Below is a small trained network, with its code and all its weights. Each question gives an input and a target symbol and asks what happens when units are switched off, that is, made to give their printed mean instead of their output.

import numpy as np


def w(rows, s, z=0):
    codes = np.array(rows[::2]) - 128.0
    scale = np.full(codes.shape[1], s)
    scale[-1] = z or s
    return codes * scale


def f(y):
    return y / 2 * (1 + np.tanh(0.7978845608 * (y + 0.044715 * y**3)))


def softmax(a):
    e = np.exp(a - a.max(-1, keepdims=True))
    return e / e.sum(-1, keepdims=True)


def log_softmax(a):
    a = a - a.max(-1, keepdims=True)
    return a - np.log(np.exp(a).sum(-1, keepdims=True))


def net(x, mask):
    ids = ['ΣΦδεηλπτψω'.index(c) for c in x.split()]
    T = len(ids)
    res = E[ids] + P[:T]
    u = 0
    for l in range(3):
        q, k, v = (res @ M[l].T for M in (Q, K, V))
        z = softmax(np.where(np.tri(T) > 0, q @ k.T / 3**0.5, -1e9)) @ v
        res = res + np.where(mask[u], z, O[l][:, -1]) @ O[l][:, :-1]
        u += 1
        y = f(res @ A[l][:, :-1].T + A[l][:, -1])
        res = res + np.where(mask[u : u + 8], y, B[l][:, -1]) @ B[l][:, :-1]
        u += 8
    return log_softmax(res[-1] @ U[:, :-1].T + U[:, -1])


Q, K, V, O, A, B = {}, {}, {}, {}, {}, {}
E = w([
[139,164,127],'Σ',
[132,171,115],'Φ',
[201,174,139],'δ',
[138,148,123],'ε',
[145,174,153],'η',
[151,122,202],'λ',
[137,182,105],'π',
[74,82,63],'τ',
[110,129,123],'ψ',
[3,157,158],'ω',
],0.025)
P = w([
[8,199,129],'0',
[145,120,130],'1',
[145,116,130],'2',
[150,119,127],'3',
[147,128,132],'4',
[149,125,132],'5',
[149,121,131],'6',
],0.011)
Q[0] = w([
[217,91,64],'L0H0',
[27,254,226],'L0H0',
[92,78,42],'L0H0',
],0.0092)
K[0] = w([
[145,78,182],'L0H0',
[5,205,197],'L0H0',
[207,3,138],'L0H0',
],0.0069)
V[0] = w([
[57,57,82],'L0H0',
[118,91,69],'L0H0',
[240,159,252],'L0H0',
],0.003)
O[0] = w([
[134,114,250,133],'L0H0',
[156,111,158,77],'L0H0',
[60,187,254,7],'L0H0',
],0.0067,0.0017)
A[0] = w([
[103,123,11,171],'L0N0',
[96,143,38,86],'L0N1',
[205,184,29,3],'L0N2',
[94,117,19,92],'L0N3',
[91,155,16,77],'L0N4',
[23,30,111,184],'L0N5',
[45,55,127,142],'L0N6',
[152,79,137,51],'L0N7',
],0.011,0.007)
B[0] = w([
[223,155,144,244],'L0N0',
[185,108,185,166],'L0N1',
[2,77,114,156],'L0N2',
[203,139,190,180],'L0N3',
[177,107,234,183],'L0N4',
[163,173,74,254],'L0N5',
[120,167,72,200],'L0N6',
[15,33,227,101],'L0N7',
],0.0082,0.0046)
Q[1] = w([
[187,212,148],'L1H0',
[84,7,112],'L1H0',
[69,67,171],'L1H0',
],0.015)
K[1] = w([
[119,202,198],'L1H0',
[138,32,11],'L1H0',
[119,56,122],'L1H0',
],0.012)
V[1] = w([
[140,84,36],'L1H0',
[82,208,64],'L1H0',
[145,45,1],'L1H0',
],0.0067)
O[1] = w([
[135,193,139,59],'L1H0',
[97,154,124,182],'L1H0',
[198,255,215,10],'L1H0',
],0.0099,0.011)
A[1] = w([
[133,110,151,150],'L1N0',
[179,171,90,255],'L1N1',
[200,120,194,68],'L1N2',
[188,254,26,13],'L1N3',
[169,121,201,99],'L1N4',
[177,143,115,253],'L1N5',
[123,144,195,114],'L1N6',
[17,176,99,136],'L1N7',
],0.0095,0.0054)
B[1] = w([
[181,144,127,133],'L1N0',
[123,179,37,240],'L1N1',
[3,105,190,145],'L1N2',
[109,29,233,182],'L1N3',
[71,64,142,124],'L1N4',
[187,202,111,223],'L1N5',
[158,67,153,108],'L1N6',
[73,71,54,254],'L1N7',
],0.008,0.0052)
Q[2] = w([
[212,94,119],'L2H0',
[85,41,3],'L2H0',
[119,122,78],'L2H0',
],0.016)
K[2] = w([
[241,133,247],'L2H0',
[52,254,174],'L2H0',
[99,239,116],'L2H0',
],0.0097)
V[2] = w([
[180,162,128],'L2H0',
[181,3,153],'L2H0',
[83,115,60],'L2H0',
],0.011)
O[2] = w([
[138,161,23,63],'L2H0',
[148,35,123,138],'L2H0',
[3,173,175,249],'L2H0',
],0.0074,0.016)
A[2] = w([
[62,205,122,80],'L2N0',
[56,129,152,163],'L2N1',
[81,81,171,166],'L2N2',
[120,253,119,129],'L2N3',
[101,105,146,40],'L2N4',
[106,244,68,114],'L2N5',
[183,222,68,67],'L2N6',
[132,171,65,249],'L2N7',
],0.014,0.013)
B[2] = w([
[62,114,118,224],'L2N0',
[166,127,153,254],'L2N1',
[176,134,154,240],'L2N2',
[80,86,77,179],'L2N3',
[167,127,57,152],'L2N4',
[171,117,75,191],'L2N5',
[127,8,124,163],'L2N6',
[176,222,185,198],'L2N7',
],0.012,0.025)
U = w([
[150,250,226,243],'Σ',
[122,116,127,223],'Φ',
[82,201,109,204],'δ',
[147,251,116,223],'ε',
[90,172,254,132],'η',
[140,92,224,2],'λ',
[108,57,103,16],'π',
[200,172,138,96],'τ',
[112,127,37,48],'ψ',
[49,99,130,68],'ω',
],0.0083,0.0055)

Each question gives the input, a string of symbols that net reads in full, and the target symbol t.
The units are the heads (3 rows each of Q, K, V and O) and the neurons (one row each of A and B). Each row of codes is followed by its name. A weight is (code - 128) times the scale printed after its matrix; where a second scale follows, it is the last column's (O, A, B and U).
mask holds one flag per unit, layer by layer, with each layer's heads first. A switched-off unit (its flag False) gives its mean, the last column of its rows in O or B, instead of its output. The means were averaged over made-up inputs and are rounded, as every weight is.
A unit's drop is (log p(t) with every unit on - log p(t) with that unit switched off) / (log p(t) with every unit on - log p(t) with every unit switched off).
The circuit of an input: a set's keep is (log p(t) with only the set's units on - log p(t) with every unit switched off) / (log p(t) with every unit on - log p(t) with every unit switched off). Starting from the 12 units with the biggest drops (on a tie, the unit counted first), units are removed one at a time, each time the one whose removal leaves the highest keep (on an exact tie, the one counted first), for as long as the keep stays at least 0.8.
units of the circuit, in order: the units of the circuit, biggest drop first
most important unit: the unit with the biggest drop
k most important neurons: the k neurons with the biggest drops, biggest first
top k neurons in layer l: the k neurons of layer l with the biggest drops, biggest first
input ψ Σ δ, target ψ: units of the circuit, in order : [L1H0; L2H0; L2N3; L1N1]
input λ ψ Σ λ, target λ: most important unit : L2H0
input ε δ τ τ ψ η ε, target ε: units of the circuit, in order : [L2H0; L1H0]
input π λ ω ψ, target π: top 2 neurons in layer 0 : [L0N4; L0N5]
input ω τ δ, target ω: 2 most important neurons : [L0N2; L0N5]
input Σ Σ η λ ε, target Σ: units of the circuit, in order : [L2N3; L2N6]
input ψ Φ Σ, target ψ: units of the circuit, in order : [L1H0; L2H0; L2N3; L2N5]
input δ ω δ, target δ: top 3 neurons in layer 0 : [L0N2; L0N5; L0N4]
input λ τ π ω η, target λ: 3 most important neurons : [L0N5; L1N7; L2N7]
input τ Φ η ψ Φ, target τ: top 2 neurons in layer 2 : [L2N7; L2N6]
input Σ η ψ Σ ω ψ Φ, target Σ: 2 most important neurons : [L0N5; L1N7]
input ε π η ψ, target ε: 2 most important neurons : [L2N7; L0N4]
input η ω λ τ ε ε ε, target η: top 2 neurons in layer 0 : [L0N5; L0N6]
input ω δ η, target ω: 3 most important neurons : [L0N5; L1N7; L2N0]
input ψ λ Φ ψ, target ψ: 4 most important neurons : [L2N6; L2N3; L2N5; L1N1]
input τ ε π τ ω ε, target τ: 2 most important neurons : [L1N3; L2N7]
input π ψ ε, target π: 2 most important neurons : [L0N4; L0N5]
input τ Σ λ ψ, target τ: 3 most important neurons : [L1N3; L2N7; L1N5]
input τ Φ δ ψ ε δ Σ, target τ: top 4 neurons in layer 2 : [L2N7; L2N6; L2N0; L2N3]
input π ε η ω τ η, target π: top 3 neurons in layer 1 : [L1N7; L1N1; L1N5]
input ψ τ ψ λ Σ π, target ψ: 3 most important neurons : [L0N2; L2N6; L2N3]
input ψ δ η δ ψ, target ψ: top 2 neurons in layer 2 : [L2N3; L2N6]
input ε ψ η ε η, target ε: top 4 neurons in layer 0 : [L0N0; L0N5; L0N4; L0N6]
input ω δ Φ Σ, target ω: top 3 neurons in layer 2 : [L2N0; L2N3; L2N7]
input Σ ψ π ψ δ, target Σ: top 2 neurons in layer 0 : [L0N5; L0N2]
input ψ δ η π Φ ω Σ, target ψ: 4 most important neurons : [L2N3; L2N6; L2N5; L1N7]
input ψ δ τ Φ ω ε τ, target τ: top 2 neurons in layer 1 : [L1N3; L1N5]
input δ ω ψ Φ ω δ Φ, target δ: most important neuron : [L2N3]
input η η ψ Σ ε Σ ψ, target η: top 2 neurons in layer 1 : [L1N7; L1N1]
